Below are the code and all the weights of a small trained network. Each question names an input and a class and asks about switching units off, where a switched-off unit gives its printed mean instead of its output.

import numpy as np


def w(rows, s, z=0):
    codes = np.array(rows[::2]) - 128.0
    scale = np.full(codes.shape[1], s)
    scale[-1] = z or s
    return codes * scale


def norm(h):
    return h / np.sqrt((h * h).mean(-1, keepdims=True) + 1e-5)


def f(y):
    return y / 2 * (1 + np.tanh(0.7978845608 * (y + 0.044715 * y**3)))


def log_softmax(a):
    a = a - a.max(-1, keepdims=True)
    return a - np.log(np.exp(a).sum(-1, keepdims=True))


def net(x, mask):
    res = np.array(x, float).reshape(1, 7) / 4 @ E
    u = 0
    for l in range(2):
        y = f(norm(res) @ A[l][:, :-1].T + A[l][:, -1])
        res = res + np.where(mask[u : u + 11], y, B[l][:, -1]) @ B[l][:, :-1]
        u += 11
    return log_softmax(norm(res)[-1] @ U[:, :-1].T + U[:, -1])


A, B = {}, {}
E = w([
[186,201,139,78],'x0',
[146,143,130,137],'x1',
[126,193,104,122],'x2',
[2,74,134,114],'x3',
[153,26,57,77],'x4',
[236,162,233,92],'x5',
[75,88,175,40],'x6',
],0.0069)
A[0] = w([
[155,103,126,195,119],'0.n1',
[147,134,75,239,198],'0.n2',
[81,187,71,255,62],'0.n3',
[102,98,208,202,254],'0.n4',
[183,134,142,94,120],'0.n5',
[43,76,171,190,156],'0.n6',
[100,158,85,182,160],'0.n7',
[133,143,183,108,43],'0.n8',
[132,144,127,48,85],'0.n9',
[73,42,101,128,158],'0.n10',
[110,132,140,115,145],'0.n11',
],0.0088,0.0022)
B[0] = w([
[100,182,185,140,158],'0.n1',
[172,33,193,131,249],'0.n2',
[91,186,161,143,252],'0.n3',
[130,144,184,122,235],'0.n4',
[162,161,210,142,169],'0.n5',
[159,214,144,100,246],'0.n6',
[192,2,172,92,191],'0.n7',
[148,106,73,136,136],'0.n8',
[156,178,139,96,144],'0.n9',
[202,141,146,167,247],'0.n10',
[132,95,152,144,139],'0.n11',
],0.0065,0.0035)
A[1] = w([
[173,94,251,111,189],'1.n1',
[92,164,152,143,134],'1.n2',
[73,167,108,118,142],'1.n3',
[175,143,45,111,68],'1.n4',
[191,113,46,107,170],'1.n5',
[47,170,153,176,151],'1.n6',
[56,161,110,98,141],'1.n7',
[157,121,121,7,176],'1.n8',
[105,78,42,30,5],'1.n9',
[39,171,125,162,137],'1.n10',
[86,144,86,115,178],'1.n11',
],0.012,0.0032)
B[1] = w([
[76,120,102,97,244],'1.n1',
[126,75,255,56,150],'1.n2',
[175,52,220,135,137],'1.n3',
[164,65,155,184,138],'1.n4',
[9,84,118,133,161],'1.n5',
[161,92,171,185,170],'1.n6',
[223,69,163,142,145],'1.n7',
[51,105,84,68,174],'1.n8',
[228,137,106,89,152],'1.n9',
[127,116,215,149,157],'1.n10',
[243,76,112,173,132],'1.n11',
],0.0072,0.011)
U = w([
[110,104,229,176,195],'0',
[43,148,119,30,184],'1',
[84,68,23,239,176],'2',
[102,112,81,107,49],'3',
[97,171,73,161,2],'4',
[197,252,109,135,157],'5',
[85,191,39,167,4],'6',
[161,33,30,93,159],'7',
],0.013,0.0085)

Each question gives the input, the list of numbers given to net, and the class t.
The units are the neurons (one row each of A and B). Each row of codes is followed by its name. A weight is (code - 128) times the scale printed after its matrix; where a second scale follows, it is the last column's (A, B and U).
mask holds one flag per neuron, layer by layer. A switched-off neuron (its flag False) gives its mean, the last column of its row in B, instead of its output. The means were averaged over made-up inputs and are rounded, as every weight is.
A unit's drop is (log p(t) with every unit on - log p(t) with that unit switched off) / (log p(t) with every unit on - log p(t) with every unit switched off).
The circuit of an input: a set's keep is (log p(t) with only the set's units on - log p(t) with every unit switched off) / (log p(t) with every unit on - log p(t) with every unit switched off). Starting from the 12 units with the biggest drops (on a tie, the unit counted first), units are removed one at a time, each time the one whose removal leaves the highest keep (on an exact tie, the one counted first), for as long as the keep stays at least 0.8.
units of the circuit, in order: the units of the circuit, biggest drop first
top k neurons: the k neurons with the biggest drops, biggest first
k most important neurons of layer l: the k neurons of layer l with the biggest drops, biggest first
drop when u is switched off: that unit's drop, to one decimal
input [4,-4,7,-1,3,8,4], class 1: top neuron -> 1.n8
input [-2,-8,-7,-4,-4,-3,7], class 1: units of the circuit, in order -> 1.n1, 0.n6
input [-7,4,-8,-4,-2,-8,-7], class 0: 2 most important neurons of layer 0 -> 0.n3, 0.n1
input [-1,8,-4,1,8,2,-5], class 2: 2 most important neurons of layer 1 -> 1.n5, 1.n2
input [6,7,3,-6,7,2,-7], class 2: units of the circuit, in order -> 1.n5, 1.n4, 0.n6, 1.n2
input [8,-1,6,-6,1,-7,5], class 7: 2 most important neurons of layer 1 -> 1.n4, 1.n11
input [1,2,7,-4,1,-2,0], class 7: 3 most important neurons of layer 0 -> 0.n7, 0.n10, 0.n2
input [-8,-5,5,7,2,-5,7], class 0: top 2 neurons -> 1.n10, 0.n6
input [0,2,-2,3,-1,-4,-1], class 0: 2 most important neurons of layer 0 -> 0.n3, 0.n6
input [-2,2,8,2,-3,-4,-6], class 0: drop when 0.n3 is switched off -> 0.4
input [-5,-1,1,-5,-2,6,-2], class 5: drop when 1.n10 is switched off -> 0.3
input [-1,-4,-5,-8,-6,3,3], class 5: drop when 1.n10 is switched off -> 0.2
